Here is a tiny trained network, its code and every weight. The questions are about switching its units off for an input and a class, where a switched-off unit gives its printed mean instead of its output.

import numpy as np


def w(rows, s, z=0):
    codes = np.array(rows[::2]) - 128.0
    scale = np.full(codes.shape[1], s)
    scale[-1] = z or s
    return codes * scale


def norm(h):
    return h / np.sqrt((h * h).mean(-1, keepdims=True) + 1e-5)


def f(y):
    return np.maximum(y, 0)


def log_softmax(a):
    a = a - a.max(-1, keepdims=True)
    return a - np.log(np.exp(a).sum(-1, keepdims=True))


def net(x, mask):
    res = np.array(x, float).reshape(1, 2) / 4 @ E
    u = 0
    for l in range(3):
        y = f(norm(res) @ A[l][:, :-1].T + A[l][:, -1])
        res = res + np.where(mask[u : u + 4], y, B[l][:, -1]) @ B[l][:, :-1]
        u += 4
    return log_softmax(norm(res)[-1] @ U[:, :-1].T + U[:, -1])


A, B = {}, {}
E = w([
[94,12,105,94,191,2,126,167,173],'x0',
[125,162,148,124,11,140,210,228,52],'x1',
],0.0061)
A[0] = w([
[121,95,81,155,172,136,117,70,149,95],'0.n1',
[100,117,145,181,121,116,119,117,218,63],'0.n2',
[90,129,132,140,98,89,132,194,148,4],'0.n3',
[106,74,174,120,165,2,163,132,82,127],'0.n4',
],0.0059,0.0036)
B[0] = w([
[152,45,213,125,161,123,82,130,101,196],'0.n1',
[168,140,171,118,159,60,136,148,81,153],'0.n2',
[80,199,95,163,122,177,120,171,120,164],'0.n3',
[135,97,1,72,158,144,123,167,188,253],'0.n4',
],0.0082,0.0056)
A[1] = w([
[102,99,133,114,137,103,147,136,163,149],'1.n1',
[126,100,223,168,172,162,108,71,123,33],'1.n2',
[166,130,99,98,181,119,102,111,176,97],'1.n3',
[85,141,65,135,122,140,118,1,133,5],'1.n4',
],0.0092,0.0026)
B[1] = w([
[23,125,126,101,110,165,93,140,78,204],'1.n1',
[164,254,39,71,92,87,157,216,175,247],'1.n2',
[120,133,223,216,100,114,130,77,26,254],'1.n3',
[192,91,76,96,172,80,75,140,156,170],'1.n4',
],0.0065,0.0054)
A[2] = w([
[99,53,174,128,166,114,107,117,228,3],'2.n1',
[127,52,59,118,76,97,212,175,220,16],'2.n2',
[115,30,84,85,242,101,82,63,148,49],'2.n3',
[253,247,32,99,202,125,71,32,225,127],'2.n4',
],0.0061,0.0025)
B[2] = w([
[177,160,159,168,103,124,87,114,174,152],'2.n1',
[85,117,40,56,217,108,105,114,189,185],'2.n2',
[215,157,253,197,78,128,106,85,102,207],'2.n3',
[41,42,17,29,162,118,137,182,174,255],'2.n4',
],0.0078,0.008)
U = w([
[47,97,23,45,167,112,92,182,176,254],'0',
[138,255,158,213,94,202,179,115,98,63],'1',
[179,95,217,222,162,85,40,72,150,29],'2',
],0.0098,0.00078)

Each question gives the input, the list of numbers given to net, and the class t.
The units are the neurons (one row each of A and B). Each row of codes is followed by its name. A weight is (code - 128) times the scale printed after its matrix; where a second scale follows, it is the last column's (A, B and U).
mask holds one flag per neuron, layer by layer. A switched-off neuron (its flag False) gives its mean, the last column of its row in B, instead of its output. The means were averaged over made-up inputs and are rounded, as every weight is.
A unit's drop is (log p(t) with every unit on - log p(t) with that unit switched off) / (log p(t) with every unit on - log p(t) with every unit switched off).
most important unit: the unit with the biggest drop
k most important neurons: the k neurons with the biggest drops, biggest first
top k neurons in layer l: the k neurons of layer l with the biggest drops, biggest first
drop of u: that unit's drop, to one decimal
input [1,0], class 2: most important unit => 1.n2
input [0,1], class 1: 4 most important neurons => (2.n4 1.n2 0.n4 2.n2)
input [-3,5], class 1: 2 most important neurons => (2.n4 0.n4)
input [5,0], class 2: 4 most important neurons => (2.n3 1.n2 2.n4 1.n3)
input [-2,1], class 1: 3 most important neurons => (0.n4 2.n4 0.n1)
input [0,5], class 1: 2 most important neurons => (0.n4 2.n4)
input [-4,1], class 1: top 2 neurons in layer 1 => (1.n2 1.n4)
input [-2,7], class 1: drop of 0.n4 => 0.5
input [-4,3], class 1: drop of 2.n4 => 0.8
input [-4,5], class 1: drop of 2.n4 => 0.7
input [-1,5], class 1: drop of 2.n4 => 0.8
